Below are the code and all the weights of a small trained network. Each question names an input and a class and asks about switching units off, where a switched-off unit gives its printed mean instead of its output.

import numpy as np


def w(rows, s, z=0):
    codes = np.array(rows[::2]) - 128.0
    scale = np.full(codes.shape[1], s)
    scale[-1] = z or s
    return codes * scale


def f(y):
    return np.maximum(y, 0)


def log_softmax(a):
    a = a - a.max(-1, keepdims=True)
    return a - np.log(np.exp(a).sum(-1, keepdims=True))


def net(x, mask):
    res = np.array(x, float).reshape(1, 6) / 4 @ E
    y = f(res @ A[0][:, :-1].T + A[0][:, -1])
    res = res + np.where(mask, y, B[0][:, -1]) @ B[0][:, :-1]
    return log_softmax(res[-1] @ U[:, :-1].T + U[:, -1])


A, B = {}, {}
E = w([
[163,23,166,67,50],'x0',
[119,129,133,132,122],'x1',
[135,126,131,129,133],'x2',
[132,205,202,23,148],'x3',
[254,198,91,146,37],'x4',
[119,128,123,126,120],'x5',
],0.0094)
A[0] = w([
[134,223,202,24,136,199],'neuron 1',
[142,203,183,20,149,174],'neuron 2',
[199,181,87,124,61,167],'neuron 3',
[138,199,186,23,144,171],'neuron 4',
[176,96,131,95,55,90],'neuron 5',
[123,108,141,87,64,134],'neuron 6',
[140,186,64,205,122,171],'neuron 7',
[76,143,116,134,167,161],'neuron 8',
[92,26,168,89,143,144],'neuron 9',
[143,46,169,102,97,192],'neuron 10',
[159,86,122,79,50,104],'neuron 11',
[123,135,185,47,108,157],'neuron 12',
[212,97,128,86,20,71],'neuron 13',
[125,63,78,235,112,241],'neuron 14',
[102,32,175,94,151,139],'neuron 15',
[119,105,182,23,161,160],'neuron 16',
[121,38,53,254,110,255],'neuron 17',
[186,254,72,195,130,148],'neuron 18',
[33,126,145,148,220,188],'neuron 19',
[116,63,76,189,111,225],'neuron 20',
[171,104,150,113,48,96],'neuron 21',
[86,31,162,85,129,134],'neuron 22',
[56,156,126,157,206,181],'neuron 23',
],0.0092,0.006)
B[0] = w([
[78,175,207,145,134,236],'neuron 1',
[65,159,232,145,134,220],'neuron 2',
[156,210,133,168,156,208],'neuron 3',
[72,147,216,162,115,217],'neuron 4',
[135,87,117,198,194,167],'neuron 5',
[107,102,131,142,134,160],'neuron 6',
[182,179,109,119,97,201],'neuron 7',
[143,113,114,170,160,176],'neuron 8',
[113,46,141,62,68,195],'neuron 9',
[107,15,130,97,111,189],'neuron 10',
[125,74,125,183,166,170],'neuron 11',
[74,112,156,147,131,184],'neuron 12',
[126,108,109,219,215,188],'neuron 13',
[207,134,1,97,127,229],'neuron 14',
[99,64,142,78,67,189],'neuron 15',
[96,89,172,143,108,195],'neuron 16',
[189,112,3,96,128,253],'neuron 17',
[167,222,139,68,69,228],'neuron 18',
[139,55,92,213,219,228],'neuron 19',
[171,87,88,101,141,209],'neuron 20',
[124,101,112,197,213,166],'neuron 21',
[119,67,139,75,79,190],'neuron 22',
[147,122,103,214,190,209],'neuron 23',
],0.0088,0.013)
U = w([
[166,96,74,188,201,207],'0',
[82,137,170,228,198,219],'1',
[139,64,95,3,81,36],'2',
[64,95,189,74,42,2],'3',
[179,219,77,78,65,102],'4',
[126,254,186,101,89,124],'5',
],0.008,0.0017)

Each question gives the input, the list of numbers given to net, and the class t.
The units are the neurons (one row each of A and B). Each row of codes is followed by its name. A weight is (code - 128) times the scale printed after its matrix; where a second scale follows, it is the last column's (A, B and U).
mask holds one flag per neuron, in row order. A switched-off neuron (its flag False) gives its mean, the last column of its row in B, instead of its output. The means were averaged over made-up inputs and are rounded, as every weight is.
A unit's drop is (log p(t) with every unit on - log p(t) with that unit switched off) / (log p(t) with every unit on - log p(t) with every unit switched off).
The circuit of an input: a set's keep is (log p(t) with only the set's units on - log p(t) with every unit switched off) / (log p(t) with every unit on - log p(t) with every unit switched off). Starting from the 12 units with the biggest drops (on a tie, the unit counted first), units are removed one at a time, each time the one whose removal leaves the highest keep (on an exact tie, the one counted first), for as long as the keep stays at least 0.8.
circuit, biggest first: the units of the circuit, biggest drop first
k most important neurons: the k neurons with the biggest drops, biggest first
drop of u: that unit's drop, to one decimal
input [0,-2,-5,-2,7,6], class 4: circuit, biggest first : (neuron 18)
input [0,-6,-5,-7,7,-1], class 4: 3 most important neurons : (neuron 18; neuron 19; neuron 7)
input [2,5,-5,-4,0,-5], class 2: 2 most important neurons : (neuron 19; neuron 23)
input [-2,-2,-3,5,1,4], class 5: 2 most important neurons : (neuron 19; neuron 13)
input [8,4,-2,-2,0,-7], class 2: 2 most important neurons : (neuron 19; neuron 9)
input [6,-4,-3,-5,0,3], class 2: 2 most important neurons : (neuron 19; neuron 23)
input [-1,7,-4,-7,8,7], class 4: drop of neuron 18 : 0.3
input [8,-5,-5,6,2,3], class 1: drop of neuron 13 : 0.2
input [7,-4,0,-2,0,3], class 2: drop of neuron 15 : 0.3
input [0,-8,-3,4,1,-7], class 5: drop of neuron 13 : 0.1
